V: [ 24  -6  -1  -7   6   0   1   5  85  11   0  -3 -94   2  39  -1   0  -7
   5 -24  16  -3  -8  -2  -3 -25  -4 -10  -9  -8]
W: [ -3  -1   9  -3 -10   3   0   3  -2   1   2  -2  -4   0  -1  -1  -3   5
  -3  -1   1  -1  -1  -2   0   8  -1  -8   1  -1]
K: [  -1   47   34  -15  -10    0   17   57    0   16   -2   -1   -6   -7
   -2    0   16   56   -3   -2  -10  -30   -2   -1    0    0   -4   -4
 -107    0]
E: [ -3   2  -1   0 -94  -7  -3   6   0  -8  11  -2  -6  -4  -3   5   1 -10
  16  -8  39  -7   5  -1 -25   0  86 -24  -9  24]
perm: [-94 -25 -24 -10  -9  -8  -8  -7  -7  -6  -4  -3  -3  -3  -2  -1  -1   0
   0   0   1   2   5   5   6  11  16  24  39  85]
V
perm: [ -1   1  -8  -1   8   0  -2  -1  -1   1  -1  -3   5  -3  -1  -1   0  -4
  -2   2   1  -2   3   0   3 -10  -3   9  -1  -3]
W
perm: [-94 -25 -24 -10  -9  -8  -8  -7  -7  -6  -4  -3  -3  -3  -2  -1  -1   0
   0   0   1   2   5   5   6  11  16  24  39  86]
E

P: [-64 -49 -26  37  30]
Y: [-48  37 -64 -26  30]
S: [ 30 -26  36 -49 -64]
Q: [ 11 -44 -43   8 -73]
perm: [ 30 -48  37 -64 -26]
Y
perm: [-64 -49 -26  30  36]
S
perm: [-49 -26  37  30 -64]
P
perm: [  8 -73  11 -44 -43]
Q
perm: [-64 -49 -26  30  37]
P

dibuk: [-29 -42 -40  19 -11  66   9]
Siv: [  5 -77 -47  10  19 -26   7]
vodum: [  9  66  20 -11 -30 -40 -42]
bup: [  7   5 -77  18 -47  10 -26]
Guno: [-29  66 -42   9 -11  20 -40]
Maduf: [  5  18   7 -27  10 -77 -47]
perm: [-40 -29  66 -42   9 -11  20]
Guno
perm: [-77 -47 -26   5   7  10  19]
Siv
perm: [-77 -47 -26   5   7  10  18]
bup
perm: [ 20 -40 -29  66 -42   9 -11]
Guno
perm: [-30  20 -40   9 -11 -42  66]
vodum
perm: [-42 -40 -29 -11   9  20  66]
Guno

pavid: [ 13 -50  36 -48  -8 -53]
Kegev: [ 25  22  -4  -9 -45  54]
Dizu: [-21  50  52   0  28  21]
dab: [ 18  10 -30 -17 -42  84]
Kofot: [12  0 26 21 -5 -9]
fonem: [  12    0   26   21   -5 -104]
somo: [-45  55  25  -4  22  -9]
kezon: [  21   -7   44   -3   34 -107]
perm: [ 21  28   0  52  50 -21]
Dizu
perm: [ -9  22  -4  25  55 -45]
somo

G: [  7   8  22 -31  20  -4  35   4  26  -8   9   5 -11   1   0  39  13  30
 -78  -6  -2   3 -32   5 -66  82]
Z: [ 26  35 -11   4  -6  -4  30 -66  22  82  -2   5   0   8 -32 -31  13   5
  20  39   1  -8   7 -78   9   4]
M: [ -4 -78  20  -6   5   9   0  39  82 -66 -11  35   5  13  -2   4 -31  23
   1  -8  30   4 -32   7  26   8]
perm: [-78 -66 -32 -31 -11  -8  -6  -4  -2   0   1   3   4   5   5   7   8   9
  13  20  22  26  30  35  39  82]
G
perm: [-32  35   4 -31   5  13 -78  -8  -6  -2   9 -11   4  30   0  26   5 -66
  20   7  82  -4  22   1  39   8]
Z
perm: [  8  26   7 -32   4  30  -8   1  23 -31   4  -2  13   5  35 -11 -66  82
  39   0   9   5  -6  20 -78  -4]
M
perm: [ 30  39  35   9   5  20 -11 -66   4 -31   3   1 -78  26  -6   8  -8   0
  -4   7  22  13  -2  82 -32   5]
G
perm: [ 82   7   8  22 -31  20  -4  35   4  26  -8   9   5 -11   1   0  39  13
  30 -78  -6  -2   3 -32   5 -66]
G
perm: [  4  -6  -4  30 -66  22  82  -2   5   0   8 -32 -31  13   5  20  39   1
  -8   7 -78   9   4  26  35 -11]
Z

zok: [-21  40  71 -14  33  61 -81 -20  59 -45 -78 -24  -4 -64 -14]
Kinon: [-14  38   9  19  14  34  42  27 -82  51  42  -7  -5   8  21]
Ruput: [-78  33 -14 -81  59  40  -5 -64 -21  70 -14  61 -24 -21 -45]
Dovag: [-14  -5  61  70 -21 -45 -78 -63  33 -24  59 -21 -14 -81  40]
gevu: [-24  70 -64 -45 -78  59 -14  61  33  40 -21 -81 -14  -5 -20]
perm: [-45  59 -78  40 -14 -81 -21 -14 -64  61 -24  -5  70 -21  33]
Ruput
perm: [ 70 -78 -81 -21  33 -14  59  61 -24 -21  40 -14  -5 -64 -45]
Ruput
perm: [-81  59  40  -5 -64 -21  70 -14  61 -24 -21 -45 -78  33 -14]
Ruput
perm: [-14  61  33  40 -21 -81 -14  -5 -20 -24  70 -64 -45 -78  59]
gevu
perm: [-45 -24 -14 -81 -21  61  33 -64  -5  70  40 -78  59 -14 -21]
Ruput
perm: [-20  -5 -14 -81 -21  40  33  61 -14  59 -78 -45 -64  70 -24]
gevu
perm: [-64 -21  70 -14  61 -24 -21 -45 -78  33 -14 -81  59  40  -5]
Ruput

vud: [ 20   7  -6  -5  11 -32   6  17  -8 -27  42 -21  17   1 -18  19   5  12
  -1 -23   1   2  13  50  12 -15   6  24  -4  -2   3   4  11 -23]
muta: [ 17  20   6  19   4 -18   4  -4  -8  -2  -1  17   7  12   6 -32  -5  12
 -27  -6 -23  13  11  11  24   2 -15 -21   1  50   1  42 -23   3]
nol: [  8  10  -2  27   9  -9 -10  -9  14   1  16 -40 -23   3  -1 -26 -31   4
  18   3 -30 -14  -6  10 -36   9   9   3  21 -20  10 -67  12  14]
Sez: [ 11  81   9 -15  -1  21 -16   3 -21   2 -13  11 -29  43   2   7   7  -9
 -16 -38  19  24   5 -14  -2  16  14   9  -5   4  12 -14  -1   9]
Nebu: [  8  10  -2  27  -3  16  -1  -9  14   1  16 -40 -23   3  -1   5 -31   4
  18   3 -30 -14  -6  10 -36   9   9   3  21 -20  10 -67  12  14]
perm: [ 14  12 -67  10 -20  21   3   9   9 -36  10  -6 -14 -30   3  18   4 -31
   5  -1   3 -23 -40  16   1  14  -9  -1  16  -3  27  -2  10   8]
Nebu
perm: [ -5  17   7 -23  -6  12  20  42 -21  11 -15   4 -27  12   6  19 -18  -4
  50  -1  -2  17  11   6   1  13  -8  24   2   4   3 -23 -32   1]
muta
perm: [  3 -23  42   1  50   1 -21 -15   2  24  11  11  13 -23  -6 -27  12  -5
 -32   6  12   7  17  -1  -2  -8  -4   4 -18   4  19   6  20  17]
muta
perm: [ -6   3   2  50  -8 -32 -18   7   6   4  12  -5 -21  -2  11  13  17  -1
   6   1  17   1 -23  24   4  -4 -27  19 -23  42  12 -15  11  20]
muta

bunok: [ 39 -10 -13 -21  22 -15 -30  40 -13 -19  23  -2   3   7  -3 -25 -16  26
  19  30  11  28 -32  20 -23 -41 -16 -15 -16 -30   8 -40 -13  21  37  29
 -37  -8   2 -21 -22  -1  23]
firom: [-30  21  -8 -23  40  26 -19   2 -10 -13 -41  -1 -16  23 -30 -13 -16  39
  19 -15   3  -3  20  22 -16 -32 -21   7 -14 -13   8 -25  29  37  23  -2
 -37  28 -22  11 -20  30 -41]
ler: [-40 -41  30 -32 -19  39 -25  -1 -13 -13 -20  20  40 -23 -10  37  26 -13
 -15   8 -14  19  21 -16 -30  -8 -30  22 -22  11 -37  23  -2   3  29 -16
 -21   2  28 -16   7  -3  23]
perm: [-41 -41 -37 -32 -30 -30 -25 -23 -22 -21 -20 -19 -16 -16 -16 -15 -14 -13
 -13 -13 -10  -8  -3  -2  -1   2   3   7   8  11  19  20  21  22  23  23
  26  28  29  30  37  39  40]
firom
perm: [-16 -15 -16 -30   8 -40 -13  21  37  29 -37  -8   2 -21 -22  -1  23  39
 -10 -13 -21  22 -15 -30  40 -13 -19  23  -2   3   7  -3 -25 -16  26  19
  30  11  28 -32  20 -23 -41]
bunok
perm: [ -8  22 -13 -10 -22  40  23  26 -20 -23 -16  39  19 -15   2  -3 -32  37
 -14  30 -19 -21 -40 -37 -13  28 -13 -30 -30   3  11 -16 -16   8  21  20
 -25 -41  29  -2  -1  23   7]
ler
perm: [ 23  -3   7 -16  28   2 -21 -16  29   3  -2  23 -37  11 -22  22 -30  -8
 -30 -16  21  19 -14   8 -15 -13  26  37 -10 -23  40  20 -20 -13 -13  -1
 -25  39 -19 -32  30 -41 -40]
ler
perm: [-41  30 -20  11 -22  28 -37  -2  23  37  29 -25   8 -13 -14   7 -21 -32
 -16  22  20  -3   3 -15  19  39 -16 -13 -30  23 -16  -1 -41 -13 -10   2
 -19  26  40 -23  -8  21 -30]
firom
perm: [-41 -40 -37 -32 -30 -30 -25 -23 -22 -21 -20 -19 -16 -16 -16 -15 -14 -13
 -13 -13 -10  -8  -3  -2  -1   2   3   7   8  11  19  20  21  22  23  23
  26  28  29  30  37  39  40]
ler

dovem: [-54   2   0 -17  22]
Tenaz: [  2  10  -2   1 -25]
begu: [  0   2 -17 -12 -54]
Nevus: [ -9 -12  24  12 -27]
sabu: [ -1 -14   6  -6  39]
Met: [-16  61   4 -82  52]
Vak: [ 7  1 -1  5  3]
Mib: [-9  2 -4  1  0]
daluf: [  6 -12  12 -23  -3]
zotim: [  0   2 -17  21 -54]
Sodip: [ 12 -24 -10  17 -35]
perm: [ 3  5 -1  1  7]
Vak
perm: [  2   0 -17 -54  21]
zotim
perm: [ 12 -23  -3   6 -12]
daluf
perm: [-1  1  3  5  7]
Vak

betik: [ 32   6   9   0  14  14 -79   9 -15]
mugad: [ 83 -11 -45  -3   5  -3 -49   5 -14]
Vogar: [  6  14  14 -80  32   9 -15   0   9]
san: [ 16   1  -1  -5   1   1   6 -34  -2]
perm: [-14   5 -49  -3   5  -3 -45 -11  83]
mugad
perm: [-15  14 -80   9  32   6   9   0  14]
Vogar
perm: [-79 -15   0   6   9   9  14  14  32]
betik
perm: [  9   0 -15   9  32 -80  14  14   6]
Vogar
perm: [  9 -15  32   6   9   0  14  14 -79]
betik

Zupel: [ 37  -8 -34 -24]
fasak: [-50   9 -32  13]
lurol: [-20 -19  13  31]
fefiv: [-34  -7 -24  37]
bof: [-61   7 -39  -5]
pabe: [ 36   5 -67 -83]
Zodeg: [  6 -67 -83  36]
losi: [ 99 -13 -63 -37]
Zapaf: [ -5   7 -39 -60]
perm: [-34 -24  -7  37]
fefiv
perm: [  6  36 -67 -83]
Zodeg
perm: [-60 -39   7  -5]
Zapaf
perm: [-24 -34  -8  37]
Zupel
perm: [-34 -24  -8  37]
Zupel
perm: [-63 -37 -13  99]
losi
perm: [-83   5 -67  36]
pabe

Ruvog: [-21  30  18  10  28]
Vemi: [-18  37  14   1 -59]
bipip: [ 15  36   1 -18 -59]
kolo: [ 26  -7 -22 -25 -37]
dule: [-16  -5  93 -11  45]
devis: [-59  -2   2  30  -1]
senod: [ 36 -18   1  14 -59]
zadi: [ 30  -2 -59  -1   3]
mep: [-16  15   9  11 -68]
Nalun: [-16  93  45 -11  -6]
perm: [-59 -18   1  15  36]
bipip
perm: [ 14 -18 -59  37   1]
Vemi
perm: [-16 -11  -6  45  93]
Nalun
perm: [ 45 -11  93  -5 -16]
dule
perm: [-11  -6 -16  93  45]
Nalun
perm: [ -1  30   2  -2 -59]
devis
perm: [-59 -18   1  14  36]
senod

